Here is a tiny trained network, its code and every weight. The questions are about switching its units off for an input and a target symbol, where a switched-off unit gives its printed mean instead of its output.

import numpy as np


def w(rows, s, z=0):
    codes = np.array(rows[::2]) - 128.0
    scale = np.full(codes.shape[1], s)
    scale[-1] = z or s
    return codes * scale


def f(y):
    return y / 2 * (1 + np.tanh(0.7978845608 * (y + 0.044715 * y**3)))


def softmax(a):
    e = np.exp(a - a.max(-1, keepdims=True))
    return e / e.sum(-1, keepdims=True)


def log_softmax(a):
    a = a - a.max(-1, keepdims=True)
    return a - np.log(np.exp(a).sum(-1, keepdims=True))


def net(x, mask):
    ids = ['ΣΨΩαβγδηθλμξπτ'.index(c) for c in x.split()]
    T = len(ids)
    res = E[ids] + P[:T]
    u = 0
    for l in range(2):
        r = res
        for j in range(3):
            rows = slice(3 * j, 3 * j + 3)
            q, k, v = (r @ M[l][rows].T for M in (Q, K, V))
            z = softmax(np.where(np.tri(T) > 0, q @ k.T / 3**0.5, -1e9)) @ v
            o = O[l][rows]
            res = res + np.where(mask[u + j], z, o[:, -1]) @ o[:, :-1]
        u += 3
        y = f(res @ A[l][:, :-1].T + A[l][:, -1])
        res = res + np.where(mask[u : u + 8], y, B[l][:, -1]) @ B[l][:, :-1]
        u += 8
    return log_softmax(res[-1] @ U[:, :-1].T + U[:, -1])


Q, K, V, O, A, B = {}, {}, {}, {}, {}, {}
E = w([
[228,137,146,207,22],'Σ',
[91,100,145,168,92],'Ψ',
[112,131,173,126,87],'Ω',
[190,129,6,111,88],'α',
[141,119,153,134,107],'β',
[83,114,74,108,71],'γ',
[148,118,160,145,132],'δ',
[163,138,134,104,201],'η',
[106,48,71,66,202],'θ',
[191,132,183,117,133],'λ',
[189,100,238,159,144],'μ',
[161,105,114,177,148],'ξ',
[207,173,113,48,131],'π',
[197,77,74,135,73],'τ',
],0.016)
P = w([
[113,133,9,195,178],'0',
[141,99,141,76,84],'1',
[94,89,159,111,121],'2',
[197,170,80,119,185],'3',
[139,111,130,80,87],'4',
[92,94,158,115,114],'5',
[206,173,78,134,183],'6',
[143,115,125,78,91],'7',
[89,98,159,120,111],'8',
[214,177,76,148,184],'9',
[144,117,122,73,93],'10',
[88,96,157,118,114],'11',
],0.014)
Q[0] = w([
[178,235,138,168,182],'0.h0',
[86,179,122,120,118],'0.h0',
[132,42,174,104,164],'0.h0',
[51,138,187,192,100],'0.h1',
[105,40,254,63,85],'0.h1',
[133,128,83,206,153],'0.h1',
[172,199,101,168,134],'0.h2',
[192,159,78,128,143],'0.h2',
[77,21,238,64,93],'0.h2',
],0.0095)
K[0] = w([
[158,163,107,166,151],'0.h0',
[133,177,107,69,132],'0.h0',
[100,70,170,124,143],'0.h0',
[94,93,178,120,135],'0.h1',
[143,140,234,80,118],'0.h1',
[72,73,92,166,100],'0.h1',
[127,212,76,211,109],'0.h2',
[50,160,83,208,206],'0.h2',
[125,93,245,40,103],'0.h2',
],0.012)
V[0] = w([
[11,67,159,153,96],'0.h0',
[96,44,195,189,139],'0.h0',
[203,200,175,94,96],'0.h0',
[120,190,128,221,72],'0.h1',
[159,242,130,110,107],'0.h1',
[79,154,165,54,128],'0.h1',
[137,2,137,42,7],'0.h2',
[56,127,108,58,192],'0.h2',
[50,219,93,180,184],'0.h2',
],0.0062)
O[0] = w([
[112,145,111,163,55,1],'0.h0',
[103,228,75,239,72,86],'0.h0',
[70,81,105,95,137,123],'0.h0',
[189,153,153,249,94,77],'0.h1',
[125,186,117,133,93,124],'0.h1',
[65,121,125,95,67,13],'0.h1',
[129,46,171,86,149,125],'0.h2',
[14,165,69,150,126,109],'0.h2',
[146,253,48,131,78,81],'0.h2',
],0.0058,0.0034)
A[0] = w([
[125,95,221,154,44,94],'0.n0',
[218,171,188,93,140,38],'0.n1',
[166,154,75,134,88,123],'0.n2',
[103,74,75,171,1,166],'0.n3',
[49,127,154,104,22,79],'0.n4',
[180,108,40,91,139,107],'0.n5',
[73,132,177,196,163,254],'0.n6',
[91,131,234,91,137,163],'0.n7',
],0.0096,0.0042)
B[0] = w([
[76,138,117,177,46,186],'0.n0',
[69,104,65,203,52,207],'0.n1',
[133,176,125,141,130,178],'0.n2',
[198,55,74,32,110,191],'0.n3',
[9,136,138,168,204,152],'0.n4',
[95,134,215,168,71,253],'0.n5',
[187,177,124,254,216,159],'0.n6',
[157,209,149,98,151,211],'0.n7',
],0.0076,0.0067)
Q[1] = w([
[195,139,48,212,151],'1.h0',
[54,146,191,162,134],'1.h0',
[78,176,87,91,130],'1.h0',
[75,232,79,161,171],'1.h1',
[185,219,78,159,169],'1.h1',
[137,50,114,61,184],'1.h1',
[13,152,253,137,152],'1.h2',
[65,69,21,82,133],'1.h2',
[16,147,141,88,114],'1.h2',
],0.0067)
K[1] = w([
[189,79,11,139,152],'1.h0',
[157,60,232,50,77],'1.h0',
[87,145,124,104,137],'1.h0',
[143,98,3,195,132],'1.h1',
[170,167,150,205,163],'1.h1',
[75,105,135,103,154],'1.h1',
[94,197,244,107,109],'1.h2',
[114,44,71,77,46],'1.h2',
[23,142,171,99,54],'1.h2',
],0.0066)
V[1] = w([
[19,85,149,194,166],'1.h0',
[83,131,249,91,74],'1.h0',
[91,47,57,71,117],'1.h0',
[150,143,215,51,84],'1.h1',
[81,89,118,253,235],'1.h1',
[138,254,44,93,119],'1.h1',
[124,221,178,113,130],'1.h2',
[39,72,128,251,72],'1.h2',
[175,86,94,162,27],'1.h2',
],0.0058)
O[1] = w([
[113,103,114,80,178,52],'1.h0',
[2,156,84,153,183,2],'1.h0',
[163,151,82,88,166,30],'1.h0',
[166,107,45,145,98,126],'1.h1',
[86,73,226,178,220,130],'1.h1',
[153,162,202,118,77,104],'1.h1',
[80,158,112,178,141,101],'1.h2',
[111,199,192,76,114,127],'1.h2',
[150,94,229,155,90,207],'1.h2',
],0.0053,0.0042)
A[1] = w([
[134,165,56,180,28,168],'1.n0',
[240,97,93,141,152,202],'1.n1',
[186,171,156,133,93,61],'1.n2',
[134,86,105,148,172,253],'1.n3',
[92,54,98,34,132,202],'1.n4',
[133,181,94,124,216,177],'1.n5',
[79,216,159,254,112,166],'1.n6',
[187,234,78,145,217,146],'1.n7',
],0.0083,0.005)
B[1] = w([
[37,92,188,149,123,192],'1.n0',
[99,254,142,155,111,255],'1.n1',
[122,116,104,63,232,180],'1.n2',
[141,104,102,242,61,187],'1.n3',
[180,153,244,142,195,218],'1.n4',
[74,140,210,114,23,169],'1.n5',
[147,32,32,4,133,229],'1.n6',
[29,94,196,72,67,191],'1.n7',
],0.0069,0.0094)
U = w([
[217,80,166,128,88,50],'Σ',
[112,37,56,166,94,179],'Ψ',
[68,128,87,23,63,127],'Ω',
[133,81,165,109,206,76],'α',
[200,43,86,28,175,81],'β',
[38,218,249,170,150,51],'γ',
[147,138,92,125,125,185],'δ',
[230,254,127,57,202,198],'η',
[140,207,103,118,61,120],'θ',
[178,168,81,248,117,253],'λ',
[126,120,107,139,116,143],'μ',
[135,107,110,126,133,133],'ξ',
[132,58,162,166,171,119],'π',
[80,141,107,172,18,85],'τ',
],0.0068,0.0052)

Each question gives the input, a string of symbols that net reads in full, and the target symbol t.
The units are the heads (3 rows each of Q, K, V and O) and the neurons (one row each of A and B). Each row of codes is followed by its name. A weight is (code - 128) times the scale printed after its matrix; where a second scale follows, it is the last column's (O, A, B and U).
mask holds one flag per unit, layer by layer, with each layer's heads first. A switched-off unit (its flag False) gives its mean, the last column of its rows in O or B, instead of its output. The means were averaged over made-up inputs and are rounded, as every weight is.
A unit's drop is (log p(t) with every unit on - log p(t) with that unit switched off) / (log p(t) with every unit on - log p(t) with every unit switched off).
The circuit of an input: a set's keep is (log p(t) with only the set's units on - log p(t) with every unit switched off) / (log p(t) with every unit on - log p(t) with every unit switched off). Starting from the 12 units with the biggest drops (on a tie, the unit counted first), units are removed one at a time, each time the one whose removal leaves the highest keep (on an exact tie, the one counted first), for as long as the keep stays at least 0.8.
circuit, biggest first: the units of the circuit, biggest drop first
unit that matters most: the unit with the biggest drop
k most important neurons: the k neurons with the biggest drops, biggest first
k most important neurons of layer l: the k neurons of layer l with the biggest drops, biggest first
which heads matter: for each layer, one digit per head in row order, 1 if its drop is at least 0.15 and else 0, layers parted by /
input μ λ ξ, target λ: unit that matters most	0.n5
input β Ψ τ η Ω Ψ, target Ψ: circuit, biggest first	0.n6; 1.n1; 0.h0; 1.n6
input η η Ψ δ, target Ω: circuit, biggest first	0.h2; 1.n6; 1.n7
input τ η Ψ π, target λ: which heads matter	110 / 000
input ξ ξ η τ Σ η Ψ, target β: 2 most important neurons	1.n6; 0.n3
input ξ Ψ η Ψ η π Σ, target β: 2 most important neurons of layer 1	1.n6; 1.n2
input ξ Ψ ξ Ω η τ λ Ω η Ω, target β: which heads matter	011 / 010
input ξ ξ τ η η η π, target β: which heads matter	011 / 010
input α θ η, target γ: 2 most important neurons of layer 1	1.n5; 1.n6
input Ψ τ ξ π τ γ τ, target η: circuit, biggest first	1.n2; 1.h1; 0.h2
input τ η Ψ λ τ η Ω, target λ: which heads matter	011 / 000
input η Σ η δ π, target Ω: which heads matter	011 / 010
input Ψ ξ Ω θ, target η: circuit, biggest first	0.h2; 0.n1
input ξ θ ξ η τ β Ω, target β: 3 most important neurons	1.n6; 1.n1; 0.n3
input ξ π η η Ψ η ξ, target β: 2 most important neurons of layer 0	0.n5; 0.n3
input μ ξ τ, target Σ: most important neuron	0.n3
input τ τ η η η Ψ θ, target λ: which heads matter	010 / 000
input λ μ α η ξ Ω, target Ω: 4 most important neurons	0.n0; 1.n6; 0.n7; 0.n4
input λ π γ, target α: which heads matter	001 / 000
input τ π η η τ Σ μ, target λ: unit that matters most	0.n1
input η η η π π α η τ γ, target α: 2 most important neurons	1.n4; 0.n4
input η ξ η ξ η ξ Ω θ π η, target Ω: 2 most important neurons	1.n6; 1.n7
input Ψ α η τ η μ, target β: 3 most important neurons	1.n6; 0.n6; 0.n0
input η μ λ η ξ τ η π, target Ω: 3 most important neurons	0.n5; 0.n3; 1.n4
input τ τ δ τ, target λ: 2 most important neurons of layer 0	0.n0; 0.n7
